Piliv: [ -15   -8   -9  -16   -9 -106 -106   -9   16 -106   -6   20   -2    1
   47    0 -106   -8   51]
rilaz: [-15  -8  -9 -16  -9  -1   6  -9  16 -13  -6  15  -2   1  18 -17 -37   6
  17]
Kop: [  -2   -1  -27    6    6    4   19   38   94  -46  -45   36    8  -11
   24  -67    6 -105   55]
dar: [ -1 -12  16  14  -9  -2   4  -8  14  -3   2  20 -10  -6  16  -3   8  -3
  -3]
places Piliv: [-106]	5 6 9 16
places Kop: [-27]	2
places dar: [14]	3 8

tadi: [102  12 -31 -42]
Toli: [ 55  27 -25  42]
Kat: [ 5  8 44 -4]
dadu: [ 63 -38  53 -27]
Natev: [-46  44   8 -16]
dilok: [ 1 -3  2  1]
fomop: [  0   0   0 -67]
Lanul: [-46 -81 -18 -66]
vur: [-44  -2  -5  77]
dizo: [-9 -9 40  4]
gebok: [ 23 -66  62  90]
rebe: [-46 -81 -46 -47]
tags:
[-46] -> Z_347
[0] -> Z_950
[40] -> Z_573
[44] -> Z_323
join fomop 2: 	Z_950
which: [ 1 -3  2  1]	dilok
places rebe: [-46]	0 2
both Lanul gebok: 	[-66]
which: [-46  44   8]	Natev
which: [-46 -81 -18 -66]	Lanul
places dizo: [4]	3

zasor: [ -6   0  49  -9   0  72 -64   0   1   0 -44 -44]
lidi: [ -7  56 -59 -57   0  51  28   0  16 -69  -4   1]
vigin: [ -1 -60  17 -10   0  42  16  -1   1 -28  70 -60]
suvip: [ 12  12   1  -5   0  73 -36  -1 -10  18  12  23]
Tuze: [ 61  36  40 -41   0 -35 -54  -2   9 -36   9  -8]
keb: [ -6 -30  49  -9   0  72 -64   1   1 -19 -13  29]
gedo: [-98 -31   9  -5   0   4 -36  -1  -2  18  12  23]
places vigin: [-1]	0 7
Table of tags by key:
[12] -> Z_289
[11] -> Z_960
[36] -> Z_765
[-60] -> Z_715
join suvip 1: 	Z_289
places suvip: [12]	0 1 10
both lidi Tuze: 	[0]
places zasor: [0]	1 4 7 9
which: [ -1 -10  18  12]	suvip

Dap: [-69   0  84  34 -42]
nadaf: [ 31   0 -44 100   0]
Bevet: [ 18   0  57 -99   1]
Zopit: [-40   0 -41 -41 -41]
places Zopit: [-41]	2 3 4
places Zopit: [0]	1
which: [31  0]	nadaf
key -> tag
[34] -> Z_774
[-70] -> Z_413
[-69] -> Z_996
[35] -> Z_328
[-68] -> Z_221
[18] -> Z_253
join Dap 0: 	Z_996

ris: [ 60 -66  -8  17  62]
Moni: [-15  60   1 -46 -41]
vapo: [ 20   8  -1 -26 -26]
sitol: [-49 -27  15  36 -11]
maz: [ 40  65  -1 -26 -25]
vonu: [ 25   9 -32  25   8]
fosof: [  9  10 -25 -26  65]
kadil: [ 89 -47 -16 -14  29]
sito: [ 46 -28 -13   0   9]
which: [ 65  -1 -26 -25]	maz
which: [-15  60   1]	Moni
which: [ 10 -25]	fosof
both sito fosof: 	[9]
key -> tag
[1] -> Z_32
[-16] -> Z_917
[0] -> Z_821
[-15] -> Z_813
[-32] -> Z_212
join kadil 2: 	Z_917
places vapo: [-26]	3 4
places vonu: [9]	1

tuge: [-62  -7   5  18 -43  14   5 -14 -64 -63 -12 -76  16  -6 -12  45   0  10
  45 -65 -88 -32 -54  45 -19 -12]
raten: [-22 -33 -13  -1  16 -12 -35 -41 -26 -12  11 -19 -29 -34 -47 -45  -7  -9
 -57  30 -32 -34  24 -41 -43 -40]
Pez: [ 22 -40 -31   7  57   4 -31 -44  16   3  47  10 -40 -15 -33  -4 -31   0
 -58  47   7 -38  61 -41 -43 -26]
dip: [ 56  -2  -7 -40  31  -7  -2 -16  68  72  21  83 -38 -28 -10 -12   9 -43
 -30 104  75   2  69 -62  -6  -5]
Bek: [ 26 -15 -23   1 -14 -41 -25 -20  12  20 -67  20 -54 -51   6  -3  66  58
 -20   4  34  -4  -2  11  -2 -22]
biza: [ 19  20  11 -49   9  -6  31  36  -1   2   8   9  26  12  17 -33   7  -4
  32  42  15  22  34 -11  16  39]
Zelez: [ 20 -26 -33  47 -13  -2 -56 -33  17  12 -29  23 -45 -31 -25  68 -10  28
 -33 -21  24 -32 -21  11 -21 -53]
fogo: [   2    0    5   12  -19   33   -5    0   28   20   20   31  -16   -8
   21   23  -24 -111   46  -16   11   -1  -17  -50   22   -6]
which: [ 10 -40 -15 -33  -4 -31   0 -58  47]	Pez
places tuge: [45]	15 18 23

bal: [-22  83   6 -84]
Kuzuk: [ 22  44  57 -61]
tonas: [-18  52 -98 119]
vigag: [51 52 51 51]
Lub: [-66   7  32  37]
Vum: [ 52  51 101  51]
key -> tag
[32] -> Z_698
[57] -> Z_47
[7] -> Z_896
[51] -> Z_806
join Lub 2: 	Z_698
which: [ 22  44  57 -61]	Kuzuk
places vigag: [51]	0 2 3
which: [ 52  51 101]	Vum
which: [ 52  51 101  51]	Vum
places Vum: [52]	0
places bal: [6]	2

Veka: [-28  33  40   4 -18 -35   8  32  17 -12   7  18 -25]
fom: [-22 -11  -4  28  -3  -4  -7  -2  17 -15 -11  20 -81]
Kezo: [-19 -35   8  32  17 -12   7  18  51 -38 -33  14 -32]
Tor: [-38 -84  -2  67  17   1  10 -59  51 -38 -33  14 -32]
kov: [-22 -11  -4  -2  -3  -2  -2  -2  17 -15 -11  20  -9]
gul: [-40 -33  -4  46  -6  -5  -4   5  22 -13 -27  25 -19]
which: [-18 -35   8  32  17 -12   7  18]	Veka
places kov: [-2]	3 5 6 7
key -> tag
[-14] -> Z_300
[-15] -> Z_168
[-12] -> Z_344
[-13] -> Z_601
[25] -> Z_986
join gul 9: 	Z_601
both kov gul: 	[-4]
which: [ -2  -2  17 -15 -11]	kov

buve: [ -7 -24 -24  -7]
sanur: [ 22 -74   6 -78]
pepup: [-11  -6 -31  -2]
vetas: [ 30  -8 -62  35]
fufut: [  5 -56 -35  22]
mimo: [-65 -92 -65  32]
volo: [ 55 -59 -77 -55]
med: [-64 -64 -64  32]
pafus: [  9   3  35 -73]
puso: [-56 -59  23  33]
places sanur: [22]	0
places sanur: [-74]	1
places sanur: [6]	2
both fufut puso: 	[-56]
places med: [-64]	0 1 2
places buve: [-7]	0 3
both mimo med: 	[32]

pilik: [-8 50 47  8 68 57]
nefup: [46 54 46 46 51 19]
sarul: [ 28  46  19  52  42 -19]
Kituf: [-19  50   9  37  43 -60]
Pegab: [-7 56 11 30 49 18]
vovi: [ 33  47 -56  39  40   3]
Mebe: [-18  93  14  27 -24   2]
Vab: [ 49   3  10  10  50 -20]
places nefup: [51]	4
which: [46 51 19]	nefup
places Vab: [10]	2 3
both sarul Kituf: 	[-19]
both Kituf Vab: 	[50]
Table of tags by key:
[28] -> Z_292
[47] -> Z_581
[53] -> Z_458
[46] -> Z_142
[45] -> Z_181
[54] -> Z_797
[27] -> Z_450
join nefup 0: 	Z_142
both Vab pilik: 	[50]

Gok: [ 53 -42 -48 -61  54   4   3 -66  45 -28  15  28  49  40  20  56  44]
dop: [ 19  38  51  74 -36  59 -41  24  19  27  31 -25  49  43 -66  22   9]
gebof: [  51  -20    9    2   37   -1   28  -17    0  -18   46   15   36   39
  -36 -115   54]
bupi: [-84  25   7  16 -68   1 -37  31 -43  21 -52 -19 -39 -35 -16 -43 -63]
buzok: [ 19  38  51  74 -36  31  43  59 -41 -25  49  27  24  19 -40  30  -7]
vaz: [ -19  -46  -45  -18  -17  -32   -4   12   37  -37    1  -28  -84  -82
  -19 -115  -61]
samad: [ -19  -46  -45  -20  -17  -32   -4   12   37  -37    1  -28  -84  -82
  -19 -115  -61]
Gatet: [ -4  12  37 -37   1 -28 -82 -82 -43  21  58  31  44  53 -56  49  43]
which: [ -19  -46  -45  -20  -17  -32   -4   12   37  -37    1  -28  -84  -82
  -19 -115  -61]	samad
tags:
[-82] -> Z_884
[53] -> Z_281
[49] -> Z_36
[-35] -> Z_399
[43] -> Z_829
join Gatet 13: 	Z_281
which: [ 53 -42 -48 -61  54   4   3 -66  45 -28  15  28  49  40  20  56  44]	Gok
which: [ 31  43  59 -41 -25  49  27  24  19]	buzok
which: [  1 -28 -82 -82 -43  21  58  31  44]	Gatet

pilib: [  2  20  20 -58  68 106 -87  80  58  17 114]
Kuze: [ 11 -90  89  -8  17   2  52  12  36 106 -93]
rab: [ 28  15  19 -62  66  92 -79  61  58  20 106]
gulav: [ -7 -12  52   4 -10  29  46  17  30 -79 -29]
pavol: [  4  14  14 -80  65  14 -80  73  51  14 102]
Kika: [  5  29 -58  84 -27  56  41 -52 -57 -77 -37]
kes: [ 20 -58  68 108 -87  80  58  17 114 -52 -13]
muf: [  8  20  20 -58  68 106 -87  80  58  17 114]
sapa: [  5  29 -58  84 -27 -95  41 -52 -57 -77 -37]
mapi: [ 97  35 -30 -62   8  12 -34 -43  13 -15  77]
kopi: [ 22 -59  57   1  11 -14  15  -4  15  68 -69]
key -> tag
[68] -> Z_67
[90] -> Z_879
[-58] -> Z_423
[89] -> Z_301
[15] -> Z_245
[-80] -> Z_747
[14] -> Z_396
join pavol 2: 	Z_396
both rab kopi: 	[15]
which: [  8  20  20 -58  68 106 -87  80  58  17 114]	muf
which: [52 12 36]	Kuze
places pavol: [-80]	3 6

